Below are the code and all the weights of a small trained network. Each question names an input and a class and asks about switching units off, where a switched-off unit gives its printed mean instead of its output.

import numpy as np


def w(rows, s, z=0):
    codes = np.array(rows[::2]) - 128.0
    scale = np.full(codes.shape[1], s)
    scale[-1] = z or s
    return codes * scale


def norm(h):
    return h / np.sqrt((h * h).mean(-1, keepdims=True) + 1e-5)


def f(y):
    return y / 2 * (1 + np.tanh(0.7978845608 * (y + 0.044715 * y**3)))


def log_softmax(a):
    a = a - a.max(-1, keepdims=True)
    return a - np.log(np.exp(a).sum(-1, keepdims=True))


def net(x, mask):
    res = np.array(x, float).reshape(1, 5) / 4 @ E
    u = 0
    for l in range(3):
        y = f(norm(res) @ A[l][:, :-1].T + A[l][:, -1])
        res = res + np.where(mask[u : u + 11], y, B[l][:, -1]) @ B[l][:, :-1]
        u += 11
    return log_softmax(norm(res)[-1] @ U[:, :-1].T + U[:, -1])


A, B = {}, {}
E = w([
[112,136,104,208,87,158,157,56,128,126],'x0',
[106,253,85,96,79,139,125,156,108,162],'x1',
[116,136,66,123,177,45,105,89,128,116],'x2',
[177,109,82,173,117,76,191,218,32,71],'x3',
[37,147,77,135,227,232,104,152,121,68],'x4',
],0.0058)
A[0] = w([
[142,231,103,108,92,159,80,140,100,97,74],'0.n1',
[132,149,73,141,171,180,134,155,186,84,57],'0.n2',
[111,127,181,84,171,84,71,210,131,152,93],'0.n3',
[127,118,152,127,67,66,147,138,188,112,106],'0.n4',
[79,105,50,117,140,46,70,87,122,126,5],'0.n5',
[94,79,181,129,39,202,97,184,115,127,11],'0.n6',
[162,145,136,64,170,175,102,15,88,172,38],'0.n7',
[116,135,156,89,132,148,107,81,164,145,152],'0.n8',
[109,153,122,253,100,138,106,67,114,146,1],'0.n9',
[149,60,162,159,174,156,87,113,119,70,68],'0.n10',
[165,104,70,171,144,130,137,179,62,152,96],'0.n11',
],0.0078,0.0017)
B[0] = w([
[90,50,89,137,166,63,222,168,168,254,254],'0.n1',
[129,163,188,118,76,128,77,51,6,130,225],'0.n2',
[121,93,57,83,63,221,200,33,119,31,241],'0.n3',
[67,140,156,133,144,119,115,70,26,174,212],'0.n4',
[200,207,207,145,199,152,194,99,157,137,231],'0.n5',
[195,210,174,149,237,97,170,68,161,98,217],'0.n6',
[101,147,153,157,110,86,107,157,146,57,219],'0.n7',
[127,121,129,186,68,70,111,212,132,70,243],'0.n8',
[159,79,49,47,93,205,170,83,138,38,224],'0.n9',
[94,77,122,132,134,72,195,141,134,241,237],'0.n10',
[34,166,204,149,84,106,107,111,179,45,237],'0.n11',
],0.0087,0.003)
A[1] = w([
[115,130,149,91,116,151,48,115,215,141,75],'1.n1',
[111,129,129,125,168,165,101,161,86,121,102],'1.n2',
[176,113,60,108,124,153,133,130,121,75,64],'1.n3',
[164,108,133,1,148,122,108,184,131,97,27],'1.n4',
[184,140,191,147,125,213,153,197,136,147,4],'1.n5',
[214,193,114,142,220,101,133,126,149,104,70],'1.n6',
[144,193,125,133,101,139,118,120,118,97,132],'1.n7',
[177,137,128,132,96,98,98,118,104,133,90],'1.n8',
[81,125,112,157,178,168,122,137,119,113,87],'1.n9',
[132,143,121,108,120,133,120,154,136,132,108],'1.n10',
[140,135,121,165,106,98,99,223,118,50,60],'1.n11',
],0.011,0.0025)
B[1] = w([
[99,137,108,188,118,60,202,175,23,43,189],'1.n1',
[166,124,122,131,96,80,97,74,98,160,137],'1.n2',
[130,91,169,117,43,204,199,150,123,147,198],'1.n3',
[149,90,69,107,61,143,153,74,154,96,151],'1.n4',
[180,183,145,118,244,94,183,42,133,108,159],'1.n5',
[177,159,240,105,168,169,213,110,117,136,252],'1.n6',
[103,21,126,120,215,107,111,117,148,146,231],'1.n7',
[164,164,127,99,206,195,72,153,89,77,164],'1.n8',
[254,133,154,100,90,56,104,118,118,140,224],'1.n9',
[174,105,120,180,88,96,160,121,158,164,101],'1.n10',
[98,138,181,182,86,113,117,155,160,101,226],'1.n11',
],0.0096,0.0026)
A[2] = w([
[138,109,152,136,105,119,178,140,123,144,109],'2.n1',
[136,185,106,123,129,145,132,144,129,131,128],'2.n2',
[168,97,61,105,75,192,140,89,158,88,60],'2.n3',
[136,11,103,148,186,100,102,173,168,195,50],'2.n4',
[107,110,179,123,117,193,107,181,177,164,159],'2.n5',
[178,144,140,108,99,140,17,119,46,154,18],'2.n6',
[119,77,160,152,164,144,116,118,114,100,99],'2.n7',
[116,122,166,68,120,81,111,139,114,141,80],'2.n8',
[8,140,173,99,139,184,126,91,104,161,106],'2.n9',
[112,158,51,119,139,132,113,212,157,200,3],'2.n10',
[101,145,129,171,122,92,97,184,156,54,46],'2.n11',
],0.012,0.0019)
B[2] = w([
[120,143,93,107,178,134,1,122,141,107,227],'2.n1',
[47,31,234,76,98,109,136,87,130,131,126],'2.n2',
[111,101,58,85,117,207,152,154,78,47,254],'2.n3',
[62,129,90,69,139,73,148,185,165,229,160],'2.n4',
[185,130,67,120,215,146,30,188,159,118,133],'2.n5',
[228,70,110,172,104,147,26,78,48,246,197],'2.n6',
[74,189,101,75,90,126,152,171,149,210,216],'2.n7',
[121,118,86,194,110,207,167,79,125,112,175],'2.n8',
[218,97,129,148,143,151,56,214,192,106,171],'2.n9',
[44,96,101,69,160,64,148,165,165,238,170],'2.n10',
[126,158,149,205,72,82,73,152,167,89,247],'2.n11',
],0.011,0.0052)
U = w([
[81,183,163,217,56,54,111,164,160,35,164],'0',
[106,87,43,48,90,216,191,122,97,49,166],'1',
[166,187,229,99,226,118,209,74,138,138,163],'2',
[34,105,76,68,139,63,149,167,167,255,125],'3',
[205,103,113,171,89,145,53,74,40,197,128],'4',
[174,120,140,122,175,175,72,217,198,123,5],'5',
],0.0094,0.0027)

Each question gives the input, the list of numbers given to net, and the class t.
The units are the neurons (one row each of A and B). Each row of codes is followed by its name. A weight is (code - 128) times the scale printed after its matrix; where a second scale follows, it is the last column's (A, B and U).
mask holds one flag per neuron, layer by layer. A switched-off neuron (its flag False) gives its mean, the last column of its row in B, instead of its output. The means were averaged over made-up inputs and are rounded, as every weight is.
A unit's drop is (log p(t) with every unit on - log p(t) with that unit switched off) / (log p(t) with every unit on - log p(t) with every unit switched off).
The circuit of an input: a set's keep is (log p(t) with only the set's units on - log p(t) with every unit switched off) / (log p(t) with every unit on - log p(t) with every unit switched off). Starting from the 12 units with the biggest drops (on a tie, the unit counted first), units are removed one at a time, each time the one whose removal leaves the highest keep (on an exact tie, the one counted first), for as long as the keep stays at least 0.8.
circuit, biggest first: the units of the circuit, biggest drop first
k most important neurons: the k neurons with the biggest drops, biggest first
k most important neurons of layer l: the k neurons of layer l with the biggest drops, biggest first
input [6,2,-7,-4,-6], class 2: 2 most important neurons : [0.n6, 0.n3]
input [6,1,2,-6,-4], class 0: 4 most important neurons : [0.n7, 0.n8, 0.n3, 2.n11]
input [-7,2,6,5,0], class 1: circuit, biggest first : [0.n3]
input [5,3,-8,-2,8], class 2: 4 most important neurons : [0.n6, 1.n5, 0.n4, 0.n3]
input [-5,7,8,4,6], class 2: circuit, biggest first : [0.n5, 1.n6]
input [-6,-1,-7,-8,4], class 0: 2 most important neurons : [0.n5, 0.n8]
input [-7,-7,6,-1,-3], class 1: 3 most important neurons of layer 0 : [0.n3, 0.n1, 0.n6]
input [-3,-7,0,5,-6], class 3: 2 most important neurons : [0.n2, 0.n8]
input [8,-3,-7,8,8], class 0: 2 most important neurons of layer 0 : [0.n11, 0.n3]
input [1,2,8,7,-2], class 2: 3 most important neurons : [0.n5, 1.n6, 0.n8]
input [-4,-1,6,3,-7], class 4: 3 most important neurons : [0.n4, 0.n6, 2.n6]
input [-3,6,-6,1,6], class 2: 2 most important neurons : [0.n6, 0.n10]
input [5,0,1,5,6], class 4: 3 most important neurons : [0.n2, 0.n3, 0.n8]
input [-5,5,-1,7,5], class 0: most important neuron : [0.n11]
input [6,-3,5,4,-6], class 1: 2 most important neurons of layer 0 : [0.n9, 0.n2]
input [-7,-4,1,7,4], class 0: 2 most important neurons : [0.n11, 1.n11]
input [-2,-8,7,-3,-5], class 3: 4 most important neurons of layer 0 : [0.n10, 0.n6, 0.n2, 0.n4]
input [-6,1,-1,-5,-7], class 4: 2 most important neurons of layer 0 : [0.n4, 0.n9]
input [5,1,3,-6,1], class 0: 3 most important neurons of layer 0 : [0.n7, 0.n8, 0.n3]
input [4,-2,-7,-5,4], class 2: circuit, biggest first : [0.n6]
input [6,8,1,4,6], class 3: 2 most important neurons of layer 0 : [0.n1, 0.n3]
